Each row has a name. Each question is about the rows just above it.

Lesok: [-17 -64  18 -29 -17  17 -17  38 -47  42 -52  33  58   7 -28  53  -9  28
   3  -3 -22  53  13 -30  -6  11  -2  15  24 -31   5  15 -24   8  -8  21
 -27 -25  33  30 -23  19   2   8  50   8 -11  -9]
teti: [ -37  -46   27   -3  -17   13    9   26 -100   59  -52   52   49   -5
  -51   75   20   28   16  -31  -22   53   13  -39  -23    4   14   20
   14  -59   -7   32  -12   56  -37   21  -34  -62   58   60  -16   16
  -13   17   71   13   12  -78]
kade: [-24 -64  23 -29 -21  17   0  32 -65  59 -43  42  58   1 -36  75  -2  21
  13 -31 -27  36  25 -39 -23   8   3  23  14 -49 -11  15 -18  24 -15  26
 -41 -49  45  60 -30  25  -5  13  71  21   1 -43]
gikob: [-10 -64  18 -29 -17  17  -9  32 -47  42 -43  33  49   4 -28  53 -16  28
   6 -10 -17  45  19 -30 -11  15  -7  15  21 -31  -1  15 -24   8  -8  26
 -34 -37  33  40 -23  19  -1   8  50   8 -11  -9]
kiko: [-24 -64  18 -42 -26  26 -17  44 -65  33 -43  42  68   4 -36  64  -9  28
   6  -3 -32  61  25 -13   6  18  -7   9  21 -22  -7  24 -24   8   0  31
 -34 -37  20  40 -30  19   6   8  61   0   1   9]
Naz: [-24 -64  18 -42 -26  26 -17  44 -65  33 -43  42  68   4 -36  64  -9  28
   6  -3 -32  61  25 -13   6  18  -7   9  21 -22  -7  24 -24   8   0  31
 -34 -37  20  40 -30  19   6   8  61   4 -22 -26]
Zogeb: [-10 -55  18 -29 -17  17  -9  26 -65  50 -43  33  49  -2 -28  64  18  21
  13 -17 -17  36  19 -30 -17   8  -7  20  18 -31  -4   7 -24   8  -8  26
 -34 -37  33  60 -23  25  -5  13  61  17 -11 -26]
Kibu: [ -37  -46   27   -3  -17   13    9   26 -100   59  -52   52   49   -5
  -51   75   20   28   16  -31  -22   53   13  -39  -17    4   14   20
   14  -59   -7   41  -12   56  -37   21  -34  -62   58   60  -16   16
  -13   17   71   17   23  -78]
fudi: [ -37  -46   27   23  -26   13   26   26 -100   50  -61   61   49   -5
  -43   64   20   51   13  -24  -12   45    1  -56  -17    1   14   18
   11  -40    2   41    1   72  -30   26  -20  -74   71   60   -2   16
   -5   26   61   21   35  -78]
Lomu: [ -31  -46   27   23  -30    9   26   26 -118   50  -70   61   49   -8
  -36   64   13   59   19  -24   -2   45   -5  -56  -17    1    9   12
   11  -31    5   50    7   88  -15   26  -13  -74   71   60    5   16
   -9   26   50   21   46  -78]
Kile: [-24 -64  13 -42 -26  30 -17  44 -65  33 -43  42  68   4 -43  64  -9  28
   6  -3 -32  61  25 -22   6  18  -7   9  21 -31  -7  24 -24   8   0  35
 -41 -37  20  40 -30  19   6   4  61   0 -22 -26]
kuged: [-10 -46   9 -16 -17   9  -9  26 -47  33 -43  23  40   4 -28  43  -9  21
   6  -3 -17  36   7 -22  -6  11  -2  18  21 -22   2  15 -18  24  -8  12
 -20 -25  61  20  -9  16   2   4  40   8   1  -9]
Whose row is [-17 -64  18 -29 -17  17 -17  38 -47  42 -52  33  58   7 -28  53  -9  28
   3  -3 -22  53  13 -30  -6  11  -2  15  24 -31   5  15 -24   8  -8  21
 -27 -25  33  30 -23  19   2   8  50   8 -11  -9]?
Lesok
Whose row is [-10 -64  18 -29 -17  17  -9  32 -47  42 -43  33  49   4 -28  53 -16  28
   6 -10 -17  45  19 -30 -11  15  -7  15  21 -31  -1  15 -24   8  -8  26
 -34 -37  33  40 -23  19  -1   8  50   8 -11  -9]?
gikob
Which row holds [ -37  -46   27   23  -26   13   26   26 -100   50  -61   61   49   -5
  -43   64   20   51   13  -24  -12   45    1  -56  -17    1   14   18
   11  -40    2   41    1   72  -30   26  -20  -74   71   60   -2   16
   -5   26   61   21   35  -78]?
fudi
Whose row is [ -31  -46   27   23  -30    9   26   26 -118   50  -70   61   49   -8
  -36   64   13   59   19  -24   -2   45   -5  -56  -17    1    9   12
   11  -31    5   50    7   88  -15   26  -13  -74   71   60    5   16
   -9   26   50   21   46  -78]?
Lomu

tegit: [  -7    8  -57   86   33 -120]
fadef: [-38 -49  -7  20 -16  46]
Vofom: [ -7   8 -57  62  34  85]
Dav: [-121  -55   37   45   13  -58]
Right after [34] comes
[85]
Right after [-38] comes
[-49]
The entry that follows [-121]:
[-55]
The entry that follows [86]:
[33]
What comes right after [-16] in the named rows?
[46]
What comes right after [-49] in the named rows?
[-7]

kud: [  8 -79  73  26 -12  10  24  21   7  78 -45]
seg: [ 11 -39 -26  -3  -8  26  27  -3 -11   5 -74]
rurid: [ -3   6  -6 -11  29 -57 -40   6  -2 -14  32]
ser: [  12   46   51   69 -124   51   66   29  -18   73  103]
What comes right after [-12] in the named rows?
[10]
Right after [-40] comes
[6]
What comes right after [12] in the named rows?
[46]
Right after [-79] comes
[73]

